Here is a tiny trained network, its code and every weight. The questions are about switching its units off for an input and a class, where a switched-off unit gives its printed mean instead of its output.

import numpy as np


def w(rows, s, z=0):
    codes = np.array(rows[::2]) - 128.0
    scale = np.full(codes.shape[1], s)
    scale[-1] = z or s
    return codes * scale


def f(y):
    return np.maximum(y, 0)


def log_softmax(a):
    a = a - a.max(-1, keepdims=True)
    return a - np.log(np.exp(a).sum(-1, keepdims=True))


def net(x, mask):
    res = np.array(x, float).reshape(1, 5) / 4 @ E
    y = f(res @ A[0][:, :-1].T + A[0][:, -1])
    res = res + np.where(mask, y, B[0][:, -1]) @ B[0][:, :-1]
    return log_softmax(res[-1] @ U[:, :-1].T + U[:, -1])


A, B = {}, {}
E = w([
[124,130,129,127],'x0',
[128,128,129,126],'x1',
[48,168,46,210],'x2',
[251,254,144,138],'x3',
[177,144,44,33],'x4',
],0.012)
A[0] = w([
[139,34,90,118,110],'N0',
[108,185,88,75,194],'N1',
[120,137,5,188,79],'N2',
[106,65,104,61,141],'N3',
[71,69,120,134,178],'N4',
[140,94,215,184,161],'N5',
[60,105,131,110,130],'N6',
[48,80,124,129,2],'N7',
[120,66,113,44,148],'N8',
[118,203,139,222,103],'N9',
],0.013,0.0091)
B[0] = w([
[94,128,112,114,193],'N0',
[161,97,176,155,219],'N1',
[208,157,130,122,231],'N2',
[87,104,152,141,213],'N3',
[212,107,146,134,248],'N4',
[214,166,65,130,243],'N5',
[178,146,178,105,207],'N6',
[132,200,78,111,200],'N7',
[109,70,148,128,217],'N8',
[1,104,118,59,231],'N9',
],0.014,0.012)
U = w([
[247,95,149,149,46],'0',
[213,202,100,103,254],'1',
[16,42,137,153,77],'2',
],0.013,0.0034)

Each question gives the input, the list of numbers given to net, and the class t.
The units are the neurons (one row each of A and B). Each row of codes is followed by its name. A weight is (code - 128) times the scale printed after its matrix; where a second scale follows, it is the last column's (A, B and U).
mask holds one flag per neuron, in row order. A switched-off neuron (its flag False) gives its mean, the last column of its row in B, instead of its output. The means were averaged over made-up inputs and are rounded, as every weight is.
A unit's drop is (log p(t) with every unit on - log p(t) with that unit switched off) / (log p(t) with every unit on - log p(t) with every unit switched off).
The circuit of an input: a set's keep is (log p(t) with only the set's units on - log p(t) with every unit switched off) / (log p(t) with every unit on - log p(t) with every unit switched off). Starting from all 10 units, units are removed one at a time, each time the one whose removal leaves the highest keep (on an exact tie, the one counted first), for as long as the keep stays at least 0.8.
units of the circuit, in order: the units of the circuit, biggest drop first
k most important neurons: the k neurons with the biggest drops, biggest first
drop of u: that unit's drop, to one decimal
input [2,-3,0,-6,8], class 2: 3 most important neurons -> N3, N5, N8
input [-4,8,-3,-8,0], class 0: units of the circuit, in order -> N4
input [-3,-3,3,-2,-4], class 1: units of the circuit, in order -> N1, N8
input [8,-6,-5,2,-8], class 1: units of the circuit, in order -> N5, N4
input [-5,2,7,-1,3], class 0: units of the circuit, in order -> N1, N7
input [3,3,-7,4,-5], class 1: units of the circuit, in order -> N5, N4
input [-7,7,8,-1,5], class 0: 2 most important neurons -> N1, N7
input [-2,4,5,-6,-1], class 1: 2 most important neurons -> N7, N1
input [7,2,0,2,-6], class 1: 2 most important neurons -> N5, N8
input [-8,-5,-1,1,7], class 0: 2 most important neurons -> N9, N1
input [-6,-1,5,1,-2], class 2: 2 most important neurons -> N9, N5
input [8,2,-3,8,5], class 0: 4 most important neurons -> N1, N7, N9, N5
input [4,-3,-1,-3,2], class 2: 2 most important neurons -> N5, N2
input [0,7,7,6,-4], class 2: units of the circuit, in order -> N9
input [-2,-4,-6,6,3], class 0: 4 most important neurons -> N7, N9, N5, N1
input [-4,2,-7,4,-2], class 1: drop of N4 -> 0.5
input [-2,2,2,-4,-6], class 1: drop of N7 -> 0.3
input [0,-5,4,2,-7], class 2: drop of N9 -> 2.1
